In the rows, zero is written as 128.
Rows near named flat spaces through zero
j155_j668: [122 120  85 160 192 153 167  86 163 137  39  60 119 125 131 171 154  94
  75 172 108 109 118 154 137 204  85 168]
j632_j711: [121 167  89  92  66 143 161 149 136 112 149 165 148  63  83 168 116 130
 137 113 189 155  73 109 152 139 188 173]
j78_j495: [151 123 151 143 131 139 141 133 119 126 152 116 125 131 127 140 122 123
 146 122 119 148 123 104 118 125 139 119]
j155_j668: [150 144  97 124 132 134 168 132 103 112 170  86 170 106 150 170 119 156
 114 140 106 111 118 111 117 130 157 213]
j78_j495: [155 113 160 132 136 132 139 108 118 105 174 100 133 119  87 157 101 145
 121 140 103 136 104 105 104 126  86 125]
j14_j994: [105 121 138 125 118 125 149 169 121 125 111 117 120 122 153 166 161  97
  88 169 129 160 103 134 109 134 125 123]
j14_j994: [135  94 155 136 116 139 133  69 156 123 124 112 140  81 100  91  83 184
 133  84 128 137 107 121 152 144 132  76]
j155_j668: [ 89 138 153 106  73 127 137 164 144 113 100 185 114 109 125 118 145 109
 113 139 138 120 111 148 145 107 130 111]
j632_j711: [ 68 132  84  94 115  73  95 116 149 123  83 131 158  76 133 104 140 189
  72 122 183 128 130 188 151 145 151 143]
j14_j994: [105  50 167 112 104 173 149  98 180 120  91 137 134 101 118  78 100 144
  78 125 123 119  96 141 156 127 120  40]
j638_j973: [153  68  94 111 161 192 154 106 150 132 146  94 150 138 100 150 101 111
  88 150 149 142  96 105 123 151 132 114]
j78_j495: [119 128 167 144 154 121 139 161 143 107  95 122 104 145 117 166 171  89
  94 173 130 143 134 150 114 134 111 130]
j155_j668: [117  70 153 135 155 186 160 101 198 118  52 122 108 131  90 125 132  88
  70 160 130 116 108 152 152 161  94  77]
j632_j711: [135 164 154 138 105 107  98  99 137 124 131 169  96 112  59 114 108 133
 188  88 143 137 123 119 142 132  95  99]
j638_j973: [149 138 119 155 156 131 133  84 130 134 118  94 117 122 102 147 116 128
 145 123 110 128 120 116 126 164  89 138]
j14_j994: [127 136 142 118 136 100 116 131 123 101 151 121 131 119  86 161 130 142
 105 151 138 138 120 137 107 125  96 145]
j155_j668: [162 149 148 168 157  94 116  84  93 128 161  74 119 125 116 151 110 158
 164 117  78 135 132 105  98 145  68 141]
j632_j711: [128 117 123 121 136 126 141 146 108 122 149 100 144 133 153 155 135 129
  96 159 111 131 120 125 104 122 122 150]
j155_j668: [113 120 151 113  94 145 153 156 140 112 122 152 128 111 126 134 134 115
 108 141 132 130 106 130 136 115 144 118]
j638_j973: [142 115 145 150 139 143 130 108 118 144 126 116 113 154 153 107 118 117
 149 124  76 105 139 114 122 124  92 104]
j14_j994: [ 94 149 117 102 111  93 110 151 121 114 122 148 121 118 106 158 149 117
  95 164 146 133 112 152 113 127  88 146]
j638_j973: [147  81 151 123 156 136 119 153 111 127 175 104 134 164 136 143 129 118
 105 153 134 167 129 110  89 108 131  91]
j78_j495: [115 115  31  92 123 153 131  74 150 146 113 121 177  95 136  90  90 175
 108 100 152  81 120 141 169 152 159 166]
j638_j973: [127  93 161 118 133 147 158 165 139 101 138 117 145 130 137 149 141 123
  75 163 131 138 120 134 117 110 156 127]
j155_j668: [105 136 174 137 117 134 167 143 157  94  76 135 105 109 107 161 156  98
  86 173 101 107 108 155 134 136  86 140]
j638_j973: [107 150 132 122  86 126 132 136 131 131 106 167 118 114 142 104 131 123
 145 115 116 104 125 136 149 117 128 126]
j78_j495: [117 132 126 137 170 120 119 151 160 121  78 134 124 153 134 124 170 112
 106 139 165 123 173 169 144 133 170 148]
j78_j495: [126 128 161 122 111 104 112 121 104 115 163 128 117 125 103 140 113 137
 126 144  96 129 108 119  99 112  55 109]
j155_j668: [129 134 110 123 107 131 145 141 107 136 148 117 142 109 154 143 125 134
 132 123 129 148 108 109 122 131 157 141]
j78_j495: [156 126 114 132 115 159 152 101 130 133 153 119 146 103 119 123  92 149
 159  92 128 130 110  95 145 137 163 134]
j632_j711: [159 129 171 150 136 162 165 145 146 107 133 131 119 134 106 150 133 103
 143 129 124 134 129 110 135 123 158 134]
j155_j668: [110 152 103 110  97 118 137 104 128 116 123 137 145  92 123 121 110 161
 119 125 104  77 115 142 145 128 101 172]
j14_j994: [ 82 165  97 118  85  82 135 163  90 140 111 117 125  85 174 172 162 121
 107 152 132 169  88 135 108 149 121 152]
j155_j668: [ 70 129 140 114  37 141 168 135 142 135  68 160 105  57 140 131 132 104
 107 135 117 146  49 130 150 151 102  79]
j78_j495: [153 115 204 150 134 110 146 120 103  92 178  81 124 113 100 176 114 149
 113 156  73 148 101 106  83 120  63 118]
j632_j711: [144 111 194 118 140 150 140 133 198  64 127 167 138 115  32 121 120 149
 105 122 179 114 145 154 162 105 174 128]
j14_j994: [165 134 157 172 161 139 148 150 112 136 136 100 119 162 170 139 148 107
 162 122 101 141 161 106 116 122 167 138]
j638_j973: [ 87 154 111 119 106  85  83 137 116 151  95 164 104 135 148 100 149 119
 140 123 138 127 141 154 130 125 100 107]
j632_j711: [103 109  42  63  89 152 109 136 102 161 163 163 151 146 155 104 102 113
 112 140 138 102 103 116 123 107 111 126]
j638_j973: [108 101 111 112 134 127 103 132 125 149 118 130 111 147 124 133 136  96
 104 153 148 159 109 131 109 139  88  80]
j638_j973: [135 148  59 126 134 141 117  71 141 154 111 128 129 113  95 118 100 133
 160  96 148 113 118 120 154 169 114 146]
j78_j495: [112 149 117 142  98 158 158 175 134 159  76 162  98 133 176 130 166  59
 157 121 145 155 120 118 150 141 185 114]
j632_j711: [114 143 163 157 141  86 106 119 125 129  93 118 101 129 135 121 150 133
 135 128 108 134 147 150 121 137  89 108]
j14_j994: [143 109 152 143 142 144 145 126 140 122 127 108 125 124 116 143 128 123
 123 129 134 155 118 117 125 140 141 108]
j632_j711: [129 118 103 124 137 132 110  99 142 142 119 130 138 127 125  92 111 150
 139  99 147 120 141 133 148 136 145 115]
j14_j994: [138 127   4  94 137 189 168 157 117 164 145 105 146 129 127 214 136  55
 106 163 199 188  66  85 116 182 177 177]
j638_j973: [117 179 133 156 131  77 102 113 115 134  97 132 114 128 156  99 144 153
 166 102  97  93 173 153 139 127 113 157]
j78_j495: [148 121 177 155 152 118 126 162 109 126 148 111 114 160 151 142 151 111
 139 138 117 162 150 115 100 111 143 109]
j632_j711: [140 119 146 144 163  82  62  64 119 135 145 109 118 144  96  87  98 178
 154 100 110 119 158 136 114 128  57  88]
j14_j994: [110 129  45  59 128 149  98 122 153 123 139 181 137 146  45 141 112  99
  94 159 193  97 110 145 137 130  88 158]
[114 143 139 123 110  92 105 115 115 121 135 139 134 118 139  97 119 169
 135 115 101  94 145 145 130 106 103 135] : j14_j994
[109 118 132 122 142 145 141  86 179 103  69 136 124 119  84 116 122 130
  83 152 106  58 129 170 157 143  68 144] : j155_j668
[133 155 129 170 137 112 159 133 113 137 102  78 124  99 170 164 154 129
 140 122 114 164 122 120 124 165 159 156] : j632_j711
[105 156 112 134 105 108 122 131 119 147  98 138 111 111 148 127 143 117
 145 119 130 140 118 132 134 145 122 125] : j632_j711
[120 117 193 145 126 111 126 141 127 113 115 132 118 142 158 100 142 139
 120 134  83 104 156 147 124  97 113 105] : j14_j994
[179  88 172 160 168 170 154 126 127 126 156  97 141 172 167 102 115 134
 144 116  79 103 168 104 125 100 165 119] : j14_j994
[179 109 167 126 144 160 135 119 129 101 198 131 133 152  65 142  92 128
 145 130 118 120 127  94 112 101 110 124] : j632_j711
[122 100  18  78 112 159 102 103  98 184 165 135 160 151 173  84  86 132
 134 112 134 104 115 104 129 124 126 120] : j632_j711
[102 146 132 130 122  92 135 140 134 111 100 113 136  88 134 151 153 151
  97 138 146 147 121 156 131 145 147 154] : j632_j711
[131  47 134  94 134 187 162 138 138 114 156 113 166 153 157 113 106 130
  56 170  94  87 117 126 118  94 127 113] : j14_j994
[141  98 123 110 127 161 147 135 137 121 157 121 139 121  95 158 113 114
 106 143 158 163  92 105 119 134 141 113] : j638_j973
[115 164  80 121 133 144 112 152 148 152  82 180  91 160 102 140 160  50
 154 134 183 138 135 136 147 149 135 135] : j14_j994
[138 160  73 101 115  98  94 107  93 133 188 137 169 122 138  97  93 193
 161  90 127  84 154 124 132 101 146 187] : j155_j668
[125 167 195 158 107  91 132 132 131 102 111 141 106  99 113 129 141 147
 155 110 107 129 137 139 136 121 122 129] : j78_j495
[154 115 100 112 104 180 145 115 120 146 170 140 128 129 101 139  89 101
 158 116 133 143  85  77 127 133 123 108] : j78_j495
[116 139 126 135 121 127 132 116 135 133  97 133 116 121 132 122 132 120
 130 128 112 111 125 138 138 140 105 129] : j638_j973
[176 104 142 163 178 169 192 136 138 111 140  56 161 123 155 167 134 139
 110 132 120 146 137 108 127 145 212 173] : j632_j711
[154  91 167 150 133 138 147  72 150 115 141  80 143  71  86 129  86 184
 129  91 136 173  94 106 136 158 142  82] : j14_j994
[116 132 114 110  87 194 198 202 142 126 106 167 127 130 163 160 160  53
 109 160 140 126 100 116 146 118 197 157] : j632_j711
[125 104  64  89 129 173 147 145 128 139 144 129 150 143 134 151 123  95
  90 161 149 123 102 117 123 132 139 150] : j14_j994
[105 158 126 171 144  60  95  97 103 158  78  85 105 111 176 118 152 152
 148 110 102 151 144 148 118 166  91 115] : j632_j711
[132 152 161 118  88 113 151  91 121  80 164 129 149  78  88 133  87 188
 122 129  63  59 106 130 131 107  66 179] : j155_j668
[111 135 100 142 130 133 153 100 135 141  77  96 119 100 140 151 136 116
 109 142 108 126  99 135 135 176  94 140] : j155_j668
[ 73 160  25  42  51  76  81 117  93 137 174 165 164  63  97 135  94 178
 107 123 186 138  67 135 122 131  97 157] : j632_j711
[137 138 142 162 135 125 161 163 106 138 120  87 117 119 171 178 162 100
 132 141 124 189 112 107 107 152 164 133] : j14_j994

Rows near named flat spaces through zero
j486-j431: [153 126 132 145 123  98 113  98 105 129 137  93 109 141 106 135 166 157
 129 152 133 115 145  65 132 116 138 127]
j901-j916: [ 92 146 141 137 136 148 113 161 146 177 132 129 150 141 121 102 106 132
 112 135 144 109 102 158 128 130 125  93]
j860-j613: [127 128 136 146 166 144  99 141 110 164 181  87 115 118 111 160 132 178
 110 160 179 126 172  57 146 122 157 139]
j901-j916: [148 109 132 123 112 119 120 160 120 168 128 122 127  90 140 137 104 158
 120 103 127 118 118 133 126 140 118 129]
j901-j916: [179 118 123 122 140  92 179  80 123  32 112 179  81 145 116 138 174  96
 146 143  66 192 163 107  98 112 135 166]
j766-j265: [204  83 123 128 118  73 125 139  91 144 131  88 104  72 138 165 141 188
 137 123 126 131 159  79 100 146 120 150]
j860-j613: [120 123 139 116  88 142 125 161 132 187 120 154 113  90 129 109  85 130
  97  92 103 128  82 176 150 118 105 129]
j766-j265: [104 118 100  82  45 137 123  71 116  97  95 111 151 100 161 130 114  68
 146  54 117  95  74 164 188 123 102 155]
j766-j265: [ 70 159 101 132 116 224 135  93 136  89 146 170  62 144 114 124 118  76
  98 150 132 172 151 146 216  75 133 193]
j486-j431: [153 114 114 134 103  94 124 134 121 138  96  97 139 119 144 115 138 143
 148 132 127 104 118 147  99 149 102 109]
j901-j916: [138 117 116 118 130 125 130 111 117 101 134 114 129 116 140 152 135 125
 141 121 137 133 147 109 133 133 133 150]
j860-j613: [142 117 133  80 148 111 181  80 137  20 123 193 143 131 141 158 137  56
 155  77  75 179 131 127 114 128 150 164]
j274-j884: [167 118 154 138 165  95 140 156 128 139 141 147 120 127 114 139 135 163
 122 139 111 148 147  98  84 136 143 116]
j274-j884: [152 107 135 123 132 119 122 164 121 158 138 124 135  91 142 152 105 165
 124 102 134 122 133 118 119 147 130 131]
j342-j683: [132 116 135 118 155 143 137 164 130 148 153 146 114  90 130 144 101 137
 111 127 130 164 144 136 121 129 132 150]
j486-j431: [112 112 106  95 142 162 140 138 133  94 138 133 152  89 169 163  94  99
 143  92 149 145 144 156 139 149 130 165]
j274-j884: [ 70 164 164 124 178 151 126 113 147 135 169 147 143 170  85 109 133  90
 104 156 136 150 117 113 137  96 162 108]
j901-j916: [115 144 162 153 148 104 106 180 145 213 127 112 162 151 105  84 121 164
 113 156 139  94  93 146  83 140 123  51]
j901-j916: [ 98 149 134 139 133 143 119 129 140 142 128 128 139 157 116 105 129 119
 121 145 138 116 114 141 133 121 130 105]
j766-j265: [143 150 161 135 103 105 154  80 133  98 113 205  78 180  77  98 162 101
 105 123  44 154  99 106 142  79 139 125]
j486-j431: [129 113 110 111 138 129 130 126 123 105 131 105 151 106 155 151 122 119
 149 117 150 129 144 132 121 148 128 143]
j274-j884: [100 155 146 121 118 129 155 115 160 107  98 194 135 172 111  80 128  69
 123 119  74 142  78 186 118 110 120 101]
j901-j916: [ 88 150 145 143 190 117 101 146 143 158 150  71 201 169 119 112 141 137
 143 175 190  93 130 116  84 151 147  61]
j342-j683: [143 124 161 117 182 102 143 141 135 118 154 151 152 133 117 147 130 132
 130 121 117 150 138  97  89 138 159 115]
j486-j431: [144 122 119 146 106 152 135 191 143 166 103 169 100 107 146 115  89 161
 111 115 110 129 122 184 125 141 102 128]
j342-j683: [141 123 119 139 131 100 122 126 121 131 116  89 139 133 131 118 150 140
 146 157 143 115 136 126  97 141 117 110]
j486-j431: [172 112 120 136  59 119 119 102  97 137 115 131  64 104 120 141 137 162
 111 101  96 118 125  90 179 104 116 165]
j901-j916: [152 149 158 159 135  77 150 119 142 126 101 168 100 189  80  73 174 127
 120 179  69 146 112 130  76 107 123  82]
j342-j683: [136 123 130 128 109 164 134 146 124 146 141 173  72  97 122 140  99 141
  93 108 105 157 134 130 171 105 127 170]
j486-j431: [122 133 137 119 132  62 118  66 115 107 119  61 176 162 109 106 186  99
 161 157 139 101 107  97  92 128 131  87]
j766-j265: [113 119 104 115 102 131  98 117 118 127 117  65 191 119 169 150 119 134
 161  88 177  60 115 123 148 162 124 115]
j860-j613: [139 123 113 136 139 153 137 140 128 110 135 145  98 118 136 145 122 138
 125 139 132 152 164 127 135 128 130 159]
j860-j613: [112 130 162 113 130 110 101 121 116 179 160  97 155 117 106 132 123 138
 110 109 142 104  97  89 143 117 146 107]
j860-j613: [130 124 130 131 130 146 123 151 125 155 143 135 108 106 127 136 109 147
 109 127 133 138 136 127 142 123 128 142]
j860-j613: [151 127  73 167 104 165 158 175 151 101  66 172  73 134 163  97 117 137
 140 168 109 151 161 225 104 147  77 146]
j274-j884: [111 156 157 152 172 144 130 145 149 135 148 166 129 179 100 118 132 139
 111 152 125 134 137 108 120 119 157 100]
j766-j265: [120 121 140 108 140 110 144 158 144 150 118 140 153 106 134 104 107 103
 129 124 112 147  98 187  83 140 110 108]
j342-j683: [ 90 118 122 100 164 150 126 167 137 163 154  99 158  75 145 126  90 104
 124 142 169 155 128 182 106 141 116 135]
j342-j683: [130 142 116 146  90  99 115  79 122 102  90  96 146 181 125 105 173 123
 155 137 126  76 109 113 131 130 120  95]
j342-j683: [100 155  91 143  95 199 132 104 151  48  93 177 138 190 167 144 118 107
 151  82 130  86 136 143 193 139 138 142]
j274-j884: [106 147  99 132  77 143 141  89 141  82  76 148 120 166 137  89 143  77
 144 129 102 116 100 185 148 117  99 126]
j766-j265: [136 120 135 136 168 114 124 173 134 158 138 107 155 118 136 130 120 157
 134 149 154 126 142 134  80 155 129 102]
j766-j265: [183 107 141 140 129  65 115 135 109 143 123  92 151 127 132 148 151 186
 147 118 131  90 135  71  90 157 136  98]
j342-j683: [ 98 140  76 143  79 171 112 110 132 104  87  99 134 149 162 112 128 113
 151 132 158  84 126 173 166 138  99 132]
j274-j884: [125 140 105 161 127 157 111 125 125 117 127 110 115 158 133 136 142 157
 134 154 160 103 163 103 152 131 134 131]
j274-j884: [ 85 131 100 105  92 156 111  88 117 119 126  85 138 110 142 124 123  85
 135 120 157 114 111 150 176 116 112 152]
j486-j431: [153 105 101 140 157 127 125 177 127 131 124  93 148 101 168 152 117 169
 154 145 170 121 173 140  85 175 118 128]
[146 127 132 139 111  97 118 103 113 133 121 103 118 139 112 121 157 142
 131 142 122 113 124  97 126 119 126 118] : j486-j431
[ 93 142 127 133 103 164 107 142 134 170 128 125 131 127 128 112 102 130
 109 116 143 102 101 152 166 120 119 119] : j901-j916
[105 132 156 103 172 110 130 100 121 133 173 108 137 118  93 128 143  94
 116 155 136 167 128  98 117 102 150 133] : j274-j884
[171 125 122 156 105 122 132 122 118 112 112 151  82 145 122 138 147 166
 125 128 102 123 150  93 141 122 130 141] : j342-j683
[100 148 158 136 153 162 121 173 153 165 147 172 149 148 121 126  92 143
 103 105 130 116 111 134 138 131 150 100] : j274-j884
[129 136 121 163 142 121 110 153 130 159 122  90 134 150 124 108 143 165
 134 179 160 104 144 128 100 142 119  94] : j860-j613
[177 103 134 122 105  77 129 118 107 131 117 114 122 106 129 141 143 153
 137 107 105 119 123  98 111 136 122 129] : j766-j265
[123 128 129 120 130 150 129 117 123 115 147 143 112 120 125 149 121 122
 117 114 127 142 139 107 159 115 142 156] : j486-j431
[130 137  89 160 109 144 122 116 127 102  99 105 109 158 140 114 153 137
 147 169 147 109 155 140 134 133 109 130] : j860-j613
[112 143 207  89 135  83 134  84 127 150 164 171 145 143  66 117 136  88
  93  82  69 144  59  78 140  82 166 104] : j342-j683
[196  92 110 114  83  99 149  96  97  84 112 143  71  85 140 163 143 138
 135  94  83 154 148  98 144 120 117 188] : j901-j916
[162 105 100 150 124 117 121 161 111 161 121  83  91  88 138 125 132 172
 129 178 151 140 164 142 101 140  96 142] : j342-j683
[130 127 167 134 194 102 109 155 123 175 179  94 159 127 104 145 133 168
 118 154 164 126 145  69  93 136 162  96] : j860-j613
[110 113 136 101 200 146 140 186 142 148 169 128 159  77 146 149  85 118
 124 135 161 174 150 160  86 151 137 138] : j342-j683
[131 117 147  82 108 115 167 129 145 107 108 200 138 102 138 121  97  73
 124  59  60 161  77 184 118 125 118 138] : j860-j613
[131 132  92 149 105 152 128 118 127 101 104 123  99 141 142 123 139 131
 138 151 136 123 152 144 146 128 111 146] : j860-j613
[ 98 149 119 125 110 188 136 112 148  79 119 189 131 163 145 144 106 101
 127  75 115 113 121 136 188 123 146 146] : j342-j683
[145 119 116 140 110 114 120 132 114 151 119  98 104 111 125 116 139 148
 126 155 133 127 134 131 121 125 107 131] : j342-j683
[138 106 104 124 138 147 124 152 114 140 145  99 108  75 148 152 111 146
 126 143 160 150 165 134 130 137 117 166] : j766-j265
[146  97 109 124 108 150  96 175 108 177 142  84 141  62 172 177  82 191
 127  81 176  87 143 113 158 162 123 149] : j274-j884
[139 120 133 136 143 141 137 184 138 163 132 156 108 102 132 125  98 152
 109 134 121 152 136 159 109 135 119 131] : j860-j613
[102 111 159  88 145 104 118 151 116 221 171  85 130  48  99 103 102 106
  91 151 139 173  90 159 105 104 109 129] : j342-j683
[154 134 131 147 113 105 129 103 123 102 110 137 120 166 119 128 159 144
 138 126 108 107 131  92 128 126 136 115] : j342-j683
[143 108 107 103 128 143 148 109 118  72 134 143 112  96 152 168 121 107
 140 101 122 159 157 121 146 130 133 184] : j901-j916
[141 136 143 157 164 114 115 148 131 141 140 115 145 161 118 135 144 172
 133 153 149 106 151  86 102 144 150  94] : j766-j265
[131 121 138 119 168 147 121 112 109 113 187 119 112 109 117 184 130 144
 115 125 155 153 175  48 161 114 171 172] : j860-j613
[132 122 142 107 125 116 150 141 141 126 116 168 138 115 133 119 109 105
 126  98  92 146 100 165 108 132 121 124] : j860-j613
[155 121 132 123  84  83 111  40  85 105 134  83 100 134  98 143 183 130
 131 124 114 111 125  39 168  94 139 149] : j486-j431
[141 137 135 137 117 134 143 101 123 107 132 171  67 142  98 124 146 121
 106 140  88 163 138 105 154  90 135 157] : j766-j265
[151 109 105 134 104 156 135 184 133 148 108 155 104  87 164 139  85 159
 122 102 122 131 137 175 133 150 103 150] : j486-j431

Rows near named flat spaces through zero
j231_j214: [137 132 149 111 124  97 152 127  75 124 129 141 144 145  98 171 141 138
 142  98 120  52 105  68  84  89  94  97]
j252_j378: [ 99 101 122 106 146 151 141  91 100 122  99 122  71 119 199 113 152  90
 151  47 164 104 130 199 138 155 120 132]
j252_j378: [137 134 124 123 139 134  95 126 162 141 157 128 126 125  99  98  89 145
 107 160 110 138 113 139 140 133 167 136]
j231_j214: [126 133 125 151 125 132 149  91 144  98 101 142 132 116 133 150 143 168
 132  85 157 130 200 161 102 136  77 126]
j233_j301: [114  84 106  93 125 132 134 104 125  90  94 141 123 112 177 132 157 109
 156  76 145 125 130 132 116 112 123 134]
j233_j301: [141 109 184 152 136 153 122 110  80 172 115 104 108 166 195 120 183 114
 126 126 103 124 124 220 136 157 138 155]
j233_j301: [115 162 124 136 135 142 163 151 119 139 127 116 133 126 134 149 124 116
 101 135 162 118 144 135 121 165 119 140]
j234_j606: [107 166 113  93 133 127 182 153  95 134 115 136 124 117 131 165 120  93
 116 101 171  69 116  99 107 156 115 123]
j234_j606: [ 95  77 128 144 171 193 103 106  96 122 177  68 151 183  97 165 123 189
 112  63 152  64 124 152  91 120  93 115]
j233_j301: [135  91 157 139 138 138 115  96 118 120 118 120 128 144 170 123 166 143
 129 108 119 127 137 182 111 117 132 147]
j231_j214: [127 146 159 175  72 123 120 189 159 160  54 173 152 158 151 163 188 121
 149 152  88 195 126 148 167 140 118 128]
j231_j214: [183 153 125  69 116  92 172 102  97 132 121 145 126  76 173 100 129  75
 124 194 110 129 144 100 109 144 163 164]
j231_j214: [125 135 153 111 125 117 107 150 150 147 105 165 122 140 135 127 133 120
 119 125 105 109  75 150 133 125 173 135]
j234_j606: [117 107 142 143 147 149 106 116 107 141 151 101 115 156 120 125 128 144
 129 102 125 105 112 154 131 125 121 117]
j234_j606: [119 119 167 187 121 113 115 188 107 142 147  98 156 179 104 149 157 132
 126 161 107 144  86  84 139  85 119 111]
j252_j378: [130 137 133 134 130 136 120 134 122 150 141 118 119 137 118 120 117 125
 125 141 118 129 119 136 143 141 134 125]
j234_j606: [135 135 119 110 116 122 124 124 142 131 112 151 119 113 132 119 122 118
 139 131 117 137 127 129 139 135 138 128]
j231_j214: [157 156 135 143  76  92 177 150  90 138  86 145 141 115 152 150 173  88
 165 170 107 171 163  75 141 130  84 119]
j252_j378: [126 125 119 157 132 141 135 138 139 121 139  94 133 118 155 109 133 115
 112 169 145 187 159 142 145 144 135 155]
j234_j606: [138 105  89  91  91 129 123 131 154  96  98 165 187 117 110 168 137 150
 154 129 107 144 143  63 106 102 110 122]
j252_j378: [122  82 148 133 128 115 134 123  49 129 130  93  96 149 172 117 175  79
 176  99 119 118  94 109 145  93 106 106]
j252_j378: [130 152 159 159 128 124 144 174 156 128 116 135 184 146 132 166 152 149
  73 174 136 137 132 132  93 129 149 165]
j233_j301: [108  86  87  74 107 164 128 126 121 111  86 148 153 131 153 171 153 119
 164  75 129 114 122 111 118 132 108 123]
j234_j606: [116 157 123 158 124 128 130 187 180 126 132 128 168 130 106 143 115 138
  86 183 142 170 129 107 131 134 149 148]
j252_j378: [140 173 139  91 137 117 121 140 201 125 116 195 178 121  80 162  92 185
  62 144 125  72 112 134  67 133 180 156]
j234_j606: [117 165 116 131 129 133 134 166 168 138 126 137 135 117 118 127 103 119
  96 161 144 149 125 131 141 157 155 145]
j231_j214: [111 138 148 149 107 108 128 159 126 138  92 156 116 148 124 149 154 118
 154  97 120 125 102 122 147 114 107  99]
j233_j301: [ 38 126  90 127 134 156 135 239 145 120 118 115 146 158 113 181 122  87
 116  88 187 114  47  72 150 125 133 109]
j252_j378: [111  61 143 172 125 122 117 127  93 102 121  87 111 150 182 112 189 101
 172 104 129 175 121 129 154  80 103 118]
j252_j378: [139 120 139  91 129  99 128 122 112 118 127 152 138 129 116 139 130 129
 133 115 112  76  90  89  96  91 141 119]
j234_j606: [176  82 102  72  68  91 115  75 135  87  70 196 151  95 142 131 164 135
 210 115  65 158 156  71 118  75 102 109]
j233_j301: [136 118 123  97 129 140 154  85 105 117 101 138 123 112 172 139 151 122
 137  93 141 103 161 160 101 148 113 143]
j233_j301: [159 188 145 127 150  89 164  83 119 129 154 137  96  90 101 102  87 142
  98 140 148  86 168 139  98 143 124 129]
j231_j214: [114 124 115 143 123 147 100 159 161 149 128 114 105 126 153  86 120  93
 128 165 119 199 109 159 191 154 168 144]
j252_j378: [130 103 113  94 135 117 157 103  80 107 129 109 104 104 177 110 143  79
 150 112 147 116 127 108 121 119 125 133]
j233_j301: [122 131 117  95 115 142 119 140 109 156 121 144 126 143 105 150 118 120
 149 106 107  92  93 108 138 139 123 104]
j234_j606: [135 102 152 141 124 113 119 111  98 123 126 125 125 148 128 134 156 139
 155 102 109 112 120 121 120  92 104 108]
j233_j301: [159 139 142 110 134 128 170  64  92 129 108 132 105  99 187 117 151 117
 126 117 140 110 189 187 100 166 115 156]
j231_j214: [ 88 150 104 191 136 133 116 136 207 103 123 127  90 105 114  96  98 145
 120 107 179 198 173 177 174 146 112 120]
j231_j214: [103 115 113 172 108 144 129 144 116 131 112 104 106 138 144 127 151 107
 170 108 138 185 151 133 180 138  79 103]
[147 152 134 133 114 114 135 147 150 134 120 144 151 119 126 130 128 129
 110 179 114 155 139 117 126 135 146 147] : j231_j214
[ 80  75 117 129 123 128  80 184 149 113 122 127 126 159 123 127 139 105
 157  97 120 146  39  90 167  73 152 102] : j233_j301
[142 125 150 156 156 127 128  91 109 137 160  85  81 116 166  67 125 111
 114 150 136 151 150 189 146 144 146 150] : j234_j606
[171 121 129 138 118 132 144  76 130 113 118 123 145 102 168 114 152 145
 126 164 119 176 212 163 110 146 114 163] : j233_j301
[131 127 128 159 134 130 154 154 139 109 136  91 160 116 173 121 150 109
  89 195 154 190 160 127 120 135 147 177] : j252_j378
[ 99 101 103  56 129 134 155 108  90 111  80 154  91 111 188 142 152  72
 167  36 158  70  99 135 119 136 121 119] : j233_j301
[ 69 100 112 148 152 138 108 128 107 118 147  97  62 145 111 111 112 112
 167  34 165 103  90 134 169 108  93  72] : j231_j214
[160 150 126 107  97 161 149 120  80 188 106 128 127 130 159 140 147  98
 149 161  91 140 157 152 151 198 112 138] : j233_j301
[140 144 107  87 134 115 144 116 165  98 124 157 154  92 122 132 104 141
  98 144 145 114 145 110  88 128 154 154] : j252_j378
[133  99  74  44 121 170 105  67 132 129 112 157 110 104 131 121 101 133
 167  72 111  98 136 150 131 159 128 119] : j234_j606
[130 104 120 108 133 142 112  83 133 114 121 142 122 126 126 130 126 157
 143  81 125 104 144 155 112 125 115 121] : j234_j606
[103 116  84 152 169 156 126  84 149  86 182  76 106 103 102  98  77 162
 113  97 191 140 186 146 126 135  98 121] : j231_j214
[ 94  43 108 148 131 134 142  88  99  63  92  91  85 112 235 101 199  80
 189  52 175 185 164 161 149  98  86 130] : j252_j378
[151 142 149 147 142  87 183  91 101  95 127 113 111  91 177 106 152 109
 114 143 164 137 185 139  97 121 114 153] : j234_j606
[158 103 136 118 113 156 104  93 120 142 120 136 160 148 124 148 147 170
 142 129  83 125 153 150 111 134 114 133] : j233_j301
